Here is a tiny trained network, its code and every weight. The questions are about switching its units off for an input and a target symbol, where a switched-off unit gives its printed mean instead of its output.

import numpy as np


def w(rows, s, z=0):
    codes = np.array(rows[::2]) - 128.0
    scale = np.full(codes.shape[1], s)
    scale[-1] = z or s
    return codes * scale


def norm(h):
    return h / np.sqrt((h * h).mean(-1, keepdims=True) + 1e-5)


def f(y):
    return y / 2 * (1 + np.tanh(0.7978845608 * (y + 0.044715 * y**3)))


def softmax(a):
    e = np.exp(a - a.max(-1, keepdims=True))
    return e / e.sum(-1, keepdims=True)


def log_softmax(a):
    a = a - a.max(-1, keepdims=True)
    return a - np.log(np.exp(a).sum(-1, keepdims=True))


def net(x, mask):
    ids = ['βγδεηλμπστφψ'.index(c) for c in x.split()]
    T = len(ids)
    res = E[ids] + P[:T]
    r = norm(res)
    for j in range(3):
        rows = slice(3 * j, 3 * j + 3)
        q, k, v = (r @ M[0][rows].T for M in (Q, K, V))
        z = softmax(np.where(np.tri(T) > 0, q @ k.T / 3**0.5, -1e9)) @ v
        o = O[0][rows]
        res = res + np.where(mask[j], z, o[:, -1]) @ o[:, :-1]
    y = f(norm(res) @ A[0][:, :-1].T + A[0][:, -1])
    res = res + np.where(mask[3:11], y, B[0][:, -1]) @ B[0][:, :-1]
    return log_softmax(norm(res)[-1] @ U[:, :-1].T + U[:, -1])


Q, K, V, O, A, B = {}, {}, {}, {}, {}, {}
E = w([
[186,152,117,37,116,98],'β',
[209,155,106,40,169,147],'γ',
[170,202,123,56,101,129],'δ',
[191,139,134,66,192,113],'ε',
[172,134,95,31,93,148],'η',
[124,150,111,87,85,82],'λ',
[143,141,170,40,161,141],'μ',
[210,106,78,107,135,98],'π',
[114,126,167,67,152,153],'σ',
[133,214,195,190,195,144],'τ',
[153,81,252,162,71,87],'φ',
[211,113,75,209,89,212],'ψ',
],0.004)
P = w([
[60,102,108,200,120,130],'0',
[222,179,144,47,72,3],'1',
[226,185,162,38,85,12],'2',
[239,153,154,51,165,39],'3',
[251,150,162,48,169,62],'4',
[249,147,172,49,172,86],'5',
[242,143,177,61,164,109],'6',
[234,143,177,67,154,131],'7',
[215,144,192,80,129,142],'8',
[205,153,198,77,116,176],'9',
[181,155,205,94,106,196],'10',
[191,158,207,95,95,204],'11',
[186,151,215,96,70,213],'12',
],0.004)
Q[0] = w([
[194,94,187,104,102,138],'H1',
[151,120,126,134,110,93],'H1',
[180,130,189,148,86,148],'H1',
[248,189,137,13,82,184],'H2',
[34,41,54,254,55,203],'H2',
[108,103,47,120,208,54],'H2',
[201,108,173,111,117,144],'H3',
[76,94,97,91,155,97],'H3',
[80,118,72,137,111,170],'H3',
],0.0086)
K[0] = w([
[45,144,26,155,140,138],'H1',
[100,165,118,141,171,174],'H1',
[27,99,66,187,172,119],'H1',
[153,154,241,138,127,212],'H2',
[2,149,37,120,162,45],'H2',
[166,143,129,43,227,19],'H2',
[62,79,54,182,130,179],'H3',
[194,198,182,161,85,171],'H3',
[131,174,204,107,91,75],'H3',
],0.0068)
V[0] = w([
[2,135,114,125,108,8],'H1',
[77,102,130,241,200,164],'H1',
[140,23,169,90,150,48],'H1',
[185,187,63,228,134,145],'H2',
[94,204,227,189,189,108],'H2',
[103,234,76,45,212,175],'H2',
[205,162,123,210,90,86],'H3',
[90,160,223,151,86,141],'H3',
[183,176,164,103,226,46],'H3',
],0.0077)
O[0] = w([
[133,154,30,231,198,122,234],'H1',
[175,106,108,59,239,187,105],'H1',
[117,19,138,197,113,146,111],'H1',
[247,203,76,151,77,180,48],'H2',
[132,200,190,158,150,2,192],'H2',
[73,202,52,69,165,139,3],'H2',
[219,138,142,162,157,110,139],'H3',
[83,130,200,127,190,57,130],'H3',
[160,80,58,82,123,26,88],'H3',
],0.0078,0.0047)
A[0] = w([
[171,79,177,1,85,101,94],'N1',
[67,201,102,221,45,135,129],'N2',
[148,221,123,63,172,163,129],'N3',
[140,210,132,124,149,74,148],'N4',
[15,78,104,219,146,72,101],'N5',
[193,86,167,138,147,158,85],'N6',
[226,108,100,120,91,153,10],'N7',
[8,69,32,226,114,212,4],'N8',
],0.0061,0.0026)
B[0] = w([
[57,71,95,188,136,44,244],'N1',
[142,32,69,139,141,44,210],'N2',
[90,115,34,136,80,156,184],'N3',
[97,101,150,97,58,109,253],'N4',
[11,90,113,92,169,90,251],'N5',
[156,116,81,207,111,254,190],'N6',
[160,155,215,215,221,86,118],'N7',
[86,92,111,68,4,114,139],'N8',
],0.0056,0.0021)
U = w([
[99,97,42,203,91,110,31],'β',
[127,84,119,46,47,152,151],'γ',
[155,255,123,128,129,59,109],'δ',
[182,45,53,109,145,128,102],'ε',
[58,152,152,203,46,200,63],'η',
[103,178,63,212,177,130,95],'λ',
[45,105,117,90,165,137,122],'μ',
[239,141,109,176,96,184,133],'π',
[63,133,138,95,191,175,146],'σ',
[186,142,117,44,208,101,82],'τ',
[151,82,217,168,151,87,254],'φ',
[167,158,187,58,130,196,82],'ψ',
],0.009,0.0045)

Each question gives the input, a string of symbols that net reads in full, and the target symbol t.
The units are the heads (3 rows each of Q, K, V and O) and the neurons (one row each of A and B). Each row of codes is followed by its name. A weight is (code - 128) times the scale printed after its matrix; where a second scale follows, it is the last column's (O, A, B and U).
mask holds one flag per unit, heads first, then neurons. A switched-off unit (its flag False) gives its mean, the last column of its rows in O or B, instead of its output. The means were averaged over made-up inputs and are rounded, as every weight is.
A unit's drop is (log p(t) with every unit on - log p(t) with that unit switched off) / (log p(t) with every unit on - log p(t) with every unit switched off).
The circuit of an input: a set's keep is (log p(t) with only the set's units on - log p(t) with every unit switched off) / (log p(t) with every unit on - log p(t) with every unit switched off). Starting from all 11 units, units are removed one at a time, each time the one whose removal leaves the highest keep (on an exact tie, the one counted first), for as long as the keep stays at least 0.8.
circuit, biggest first: the units of the circuit, biggest drop first
top k neurons: the k neurons with the biggest drops, biggest first
which heads matter: for each layer, one digit per head in row order, 1 if its drop is at least 0.15 and else 0, layers parted by /
drop when u is switched off: that unit's drop, to one decimal
input γ δ δ, target γ: which heads matter	100
input π η δ φ φ ψ δ ε δ π φ, target π: circuit, biggest first	(H3)
input π η ψ λ ε φ ε, target π: which heads matter	001
input σ τ τ φ φ η φ φ μ γ δ η γ, target σ: which heads matter	001
input ε γ φ γ δ δ γ δ δ δ φ σ ε, target ε: which heads matter	101
input π ψ σ φ δ λ, target π: which heads matter	001
input γ σ γ δ γ, target γ: circuit, biggest first	(H1, H3)
input η φ η φ μ ε, target η: which heads matter	001
input τ μ τ φ φ η φ δ δ ε, target τ: which heads matter	100
input ψ δ φ ψ π ε, target π: which heads matter	011
input η μ γ δ τ σ γ ψ, target π: which heads matter	010
input η γ φ δ φ σ δ, target η: which heads matter	001
input γ δ δ γ φ σ, target γ: which heads matter	101
input τ η φ η τ, target τ: circuit, biggest first	(H1)
input τ β γ δ τ η, target δ: which heads matter	010
input π σ η δ, target π: top 2 neurons	(N7, N5)
input σ φ δ δ σ φ β φ δ ε ε, target σ: circuit, biggest first	(H3, H1)
input ε μ β δ λ, target ε: drop when H2 is switched off	0.1
input τ φ φ, target τ: drop when H1 is switched off	0.8
input σ γ γ, target σ: drop when N4 is switched off	0.0
input ψ η φ τ σ δ δ η ε η φ, target ψ: circuit, biggest first	(H1)
